Below is a small trained network, with its code and all its weights. Each question gives an input and a target symbol and asks what happens when units are switched off, that is, made to give their printed mean instead of their output.

import numpy as np


def w(rows, s, z=0):
    codes = np.array(rows[::2]) - 128.0
    scale = np.full(codes.shape[1], s)
    scale[-1] = z or s
    return codes * scale


def f(y):
    return np.maximum(y, 0)


def softmax(a):
    e = np.exp(a - a.max(-1, keepdims=True))
    return e / e.sum(-1, keepdims=True)


def log_softmax(a):
    a = a - a.max(-1, keepdims=True)
    return a - np.log(np.exp(a).sum(-1, keepdims=True))


def net(x, mask):
    ids = ['αδεζηθλμστ'.index(c) for c in x.split()]
    T = len(ids)
    res = E[ids] + P[:T]
    u = 0
    for l in range(2):
        q, k, v = (res @ M[l].T for M in (Q, K, V))
        z = softmax(np.where(np.tri(T) > 0, q @ k.T / 3**0.5, -1e9)) @ v
        res = res + np.where(mask[u], z, O[l][:, -1]) @ O[l][:, :-1]
        u += 1
        y = f(res @ A[l][:, :-1].T + A[l][:, -1])
        res = res + np.where(mask[u : u + 8], y, B[l][:, -1]) @ B[l][:, :-1]
        u += 8
    return log_softmax(res[-1] @ U[:, :-1].T + U[:, -1])


Q, K, V, O, A, B = {}, {}, {}, {}, {}, {}
E = w([
[117,184,25,133,48,125,150,165,201,91,219],'α',
[108,83,106,108,170,110,87,145,103,161,161],'δ',
[107,77,117,106,160,38,91,128,148,175,127],'ε',
[72,56,100,183,224,131,122,213,228,239,82],'ζ',
[129,119,139,195,182,226,112,143,6,111,174],'η',
[75,86,165,187,197,171,142,34,193,86,131],'θ',
[65,215,2,41,96,236,33,82,168,75,119],'λ',
[188,118,125,85,96,46,58,202,98,221,65],'μ',
[238,68,134,248,111,147,24,14,122,130,95],'σ',
[52,206,181,56,130,118,190,63,152,163,50],'τ',
],0.01)
P = w([
[174,120,231,76,198,118,107,147,75,2,130],'0',
[118,108,175,114,194,78,106,172,98,75,165],'1',
[116,125,138,137,180,70,116,157,108,96,171],'2',
[119,125,138,134,156,98,118,148,117,123,172],'3',
[129,124,137,127,141,122,123,128,126,140,161],'4',
[133,125,135,141,116,135,124,119,129,163,154],'5',
[136,116,125,126,104,145,129,104,134,172,129],'6',
[140,105,115,122,88,157,129,89,132,185,110],'7',
[156,104,113,110,79,168,130,76,134,210,103],'8',
[151,86,107,122,47,163,134,61,133,218,78],'9',
[157,70,112,107,33,174,150,56,150,218,71],'10',
[163,76,118,104,35,200,150,40,144,252,60],'11',
],0.0063)
Q[0] = w([
[120,64,79,138,137,193,121,206,42,148,206],'0.h0',
[113,140,253,143,213,96,205,129,146,103,84],'0.h0',
[159,37,207,203,201,164,108,107,122,117,106],'0.h0',
],0.0068)
K[0] = w([
[127,42,57,123,138,220,81,247,27,134,210],'0.h0',
[59,123,255,148,233,122,194,115,249,32,190],'0.h0',
[133,100,133,203,202,98,69,87,125,22,217],'0.h0',
],0.0049)
V[0] = w([
[57,32,98,105,97,99,114,214,226,176,58],'0.h0',
[12,156,212,104,197,121,253,108,140,34,184],'0.h0',
[36,242,183,118,178,186,240,190,18,234,99],'0.h0',
],0.004)
O[0] = w([
[194,174,186,125,244,106,96,97,106,129,30,90],'0.h0',
[222,108,120,99,17,225,29,181,46,129,146,50],'0.h0',
[248,61,50,100,123,181,253,137,80,108,128,3],'0.h0',
],0.0058,0.0016)
A[0] = w([
[127,141,72,234,192,138,249,254,199,166,103,187],'0.n0',
[39,124,137,90,104,136,209,127,212,131,128,250],'0.n1',
[133,114,169,185,168,46,97,176,186,178,150,191],'0.n2',
[174,104,154,94,141,53,101,122,71,139,129,250],'0.n3',
[68,207,40,104,107,206,73,134,213,25,147,186],'0.n4',
[191,115,232,171,175,149,119,121,67,70,102,54],'0.n5',
[5,155,98,115,206,136,187,133,142,144,136,210],'0.n6',
[184,118,31,131,38,146,234,129,89,137,159,41],'0.n7',
],0.0062,0.0024)
B[0] = w([
[95,189,110,29,180,118,51,65,169,100,113,180],'0.n0',
[174,163,143,145,147,77,108,71,76,205,162,229],'0.n1',
[69,138,52,116,185,197,106,127,108,168,128,242],'0.n2',
[150,79,165,144,117,102,150,119,37,186,138,200],'0.n3',
[71,140,72,81,131,105,98,80,116,124,192,255],'0.n4',
[157,114,255,90,174,41,143,134,87,129,88,160],'0.n5',
[115,166,235,135,167,44,104,103,49,128,138,218],'0.n6',
[146,129,38,50,192,210,107,131,189,126,54,153],'0.n7',
],0.0074,0.0047)
Q[1] = w([
[88,223,3,86,172,115,75,126,192,188,132],'1.h0',
[203,63,246,133,127,3,189,188,14,155,118],'1.h0',
[246,39,241,251,54,109,170,192,66,117,107],'1.h0',
],0.0062)
K[1] = w([
[143,169,62,120,58,146,129,24,120,200,110],'1.h0',
[99,137,125,88,179,93,197,253,31,52,222],'1.h0',
[124,146,127,147,195,142,86,207,107,21,181],'1.h0',
],0.0064)
V[1] = w([
[152,54,122,219,151,170,36,63,184,190,120],'1.h0',
[2,106,117,35,185,99,109,169,77,136,205],'1.h0',
[170,45,60,141,188,132,42,197,172,52,140],'1.h0',
],0.0051)
O[1] = w([
[138,254,34,143,167,247,83,135,177,119,99,158],'1.h0',
[216,32,176,83,57,95,79,69,174,176,137,254],'1.h0',
[184,232,207,139,186,109,55,135,175,211,157,104],'1.h0',
],0.0062,0.0081)
A[1] = w([
[161,172,223,156,165,69,134,59,86,32,121,167],'1.n0',
[120,103,107,33,82,66,151,165,121,191,93,202],'1.n1',
[137,48,143,146,48,122,144,102,97,225,111,238],'1.n2',
[141,92,206,132,224,68,150,142,133,160,134,5],'1.n3',
[180,110,220,194,36,103,108,157,104,171,142,55],'1.n4',
[116,126,59,109,102,255,169,167,250,137,65,73],'1.n5',
[128,119,95,174,153,113,208,130,159,151,200,219],'1.n6',
[130,149,123,96,84,72,102,176,125,33,217,105],'1.n7',
],0.0064,0.0029)
B[1] = w([
[101,78,109,112,173,20,160,227,86,253,138,161],'1.n0',
[158,85,140,220,174,186,120,64,139,93,181,212],'1.n1',
[119,212,154,153,155,104,58,150,113,36,112,254],'1.n2',
[102,143,25,120,34,193,187,106,192,140,19,165],'1.n3',
[50,151,112,128,159,20,223,165,157,120,151,170],'1.n4',
[124,159,90,132,217,72,240,228,124,100,88,140],'1.n5',
[198,119,208,107,201,79,82,148,39,202,165,135],'1.n6',
[61,160,111,158,71,150,228,101,208,114,44,156],'1.n7',
],0.0067,0.0097)
U = w([
[140,107,195,132,190,8,99,164,28,189,178,192],'α',
[203,87,190,162,79,254,32,58,96,104,150,236],'δ',
[196,118,111,173,140,212,140,116,146,103,108,226],'ε',
[47,67,47,173,142,146,207,134,131,84,85,163],'ζ',
[93,239,125,60,121,87,81,203,96,102,99,1],'η',
[189,111,124,97,143,134,134,145,177,145,153,41],'θ',
[170,128,126,61,93,129,127,148,157,174,67,73],'λ',
[83,143,172,145,97,126,168,161,188,111,131,119],'μ',
[139,140,135,124,116,129,130,148,130,118,128,27],'σ',
[136,135,135,124,116,126,126,152,133,119,128,4],'τ',
],0.0064,0.0034)

Each question gives the input, a string of symbols that net reads in full, and the target symbol t.
The units are the heads (3 rows each of Q, K, V and O) and the neurons (one row each of A and B). Each row of codes is followed by its name. A weight is (code - 128) times the scale printed after its matrix; where a second scale follows, it is the last column's (O, A, B and U).
mask holds one flag per unit, layer by layer, with each layer's heads first. A switched-off unit (its flag False) gives its mean, the last column of its rows in O or B, instead of its output. The means were averaged over made-up inputs and are rounded, as every weight is.
A unit's drop is (log p(t) with every unit on - log p(t) with that unit switched off) / (log p(t) with every unit on - log p(t) with every unit switched off).
The circuit of an input: a set's keep is (log p(t) with only the set's units on - log p(t) with every unit switched off) / (log p(t) with every unit on - log p(t) with every unit switched off). Starting from the 12 units with the biggest drops (on a tie, the unit counted first), units are removed one at a time, each time the one whose removal leaves the highest keep (on an exact tie, the one counted first), for as long as the keep stays at least 0.8.
circuit, biggest first: the units of the circuit, biggest drop first
most important unit: the unit with the biggest drop
top k neurons: the k neurons with the biggest drops, biggest first
top k neurons in layer l: the k neurons of layer l with the biggest drops, biggest first
input θ σ σ σ ζ δ ε α λ ζ δ, target δ: circuit, biggest first	1.n0, 1.n4
input τ η λ μ λ τ η λ ε σ θ, target α: circuit, biggest first	0.n2, 0.n1, 1.n0
input μ τ τ λ α α λ α σ, target α: circuit, biggest first	1.n4, 0.n5, 1.n0
input ε σ λ δ ε τ, target α: top 2 neurons in layer 0	0.n2, 0.n1
input α τ η σ δ η σ δ ζ ε τ ζ, target ζ: circuit, biggest first	1.h0
input α ζ λ θ ζ ζ ε ζ θ μ δ λ, target α: circuit, biggest first	0.h0, 0.n6, 0.n1
input μ σ σ α, target η: circuit, biggest first	1.h0, 1.n1
input μ λ σ ε η λ ζ, target δ: top 2 neurons	0.n1, 0.n6
input δ δ μ λ ε θ λ σ λ, target η: circuit, biggest first	1.h0, 0.n4
input α λ θ σ ζ σ η σ μ ζ, target η: top 3 neurons in layer 0	0.n0, 0.n6, 0.n2
input λ α λ σ σ ε λ μ σ μ η, target α: top 2 neurons in layer 0	0.n2, 0.n4
input θ δ μ ζ μ λ, target α: top 3 neurons	0.n6, 0.n1, 1.n0
input ε α σ τ ε ε λ θ μ σ τ, target δ: top 2 neurons	0.n1, 0.n2
input α μ θ μ μ λ ζ, target δ: top 2 neurons	0.n6, 0.n1
input η τ ε θ α ε τ α σ λ σ τ, target ε: top 2 neurons in layer 0	0.n7, 0.n1
input μ θ σ δ δ τ λ ε σ ζ, target η: top 3 neurons in layer 0	0.n0, 0.n2, 0.n6
input α δ λ α λ α, target δ: circuit, biggest first	1.h0, 0.n4, 1.n1
input θ ε σ ε μ ε ε θ λ α, target δ: most important unit	0.h0
input σ ε μ σ τ ζ ε λ ζ σ, target ε: circuit, biggest first	0.h0, 1.h0, 0.n6
input θ τ τ η μ δ α θ σ, target α: top 2 neurons in layer 1	1.n4, 1.n3
input η θ λ θ α μ ζ τ α, target ζ: top 2 neurons in layer 1	1.n2, 1.n7
input θ δ σ η σ λ λ τ λ τ ζ, target ζ: top 4 neurons in layer 0	0.n0, 0.n2, 0.n4, 0.n3
input δ ε ζ τ θ τ ε α θ τ δ, target δ: top neuron in layer 0	0.n6
input ε μ λ μ ε μ μ λ τ τ η, target α: top 2 neurons in layer 0	0.n2, 0.n5
input θ σ θ λ λ η ε ζ η ε, target δ: top 2 neurons in layer 1	1.n1, 1.n0
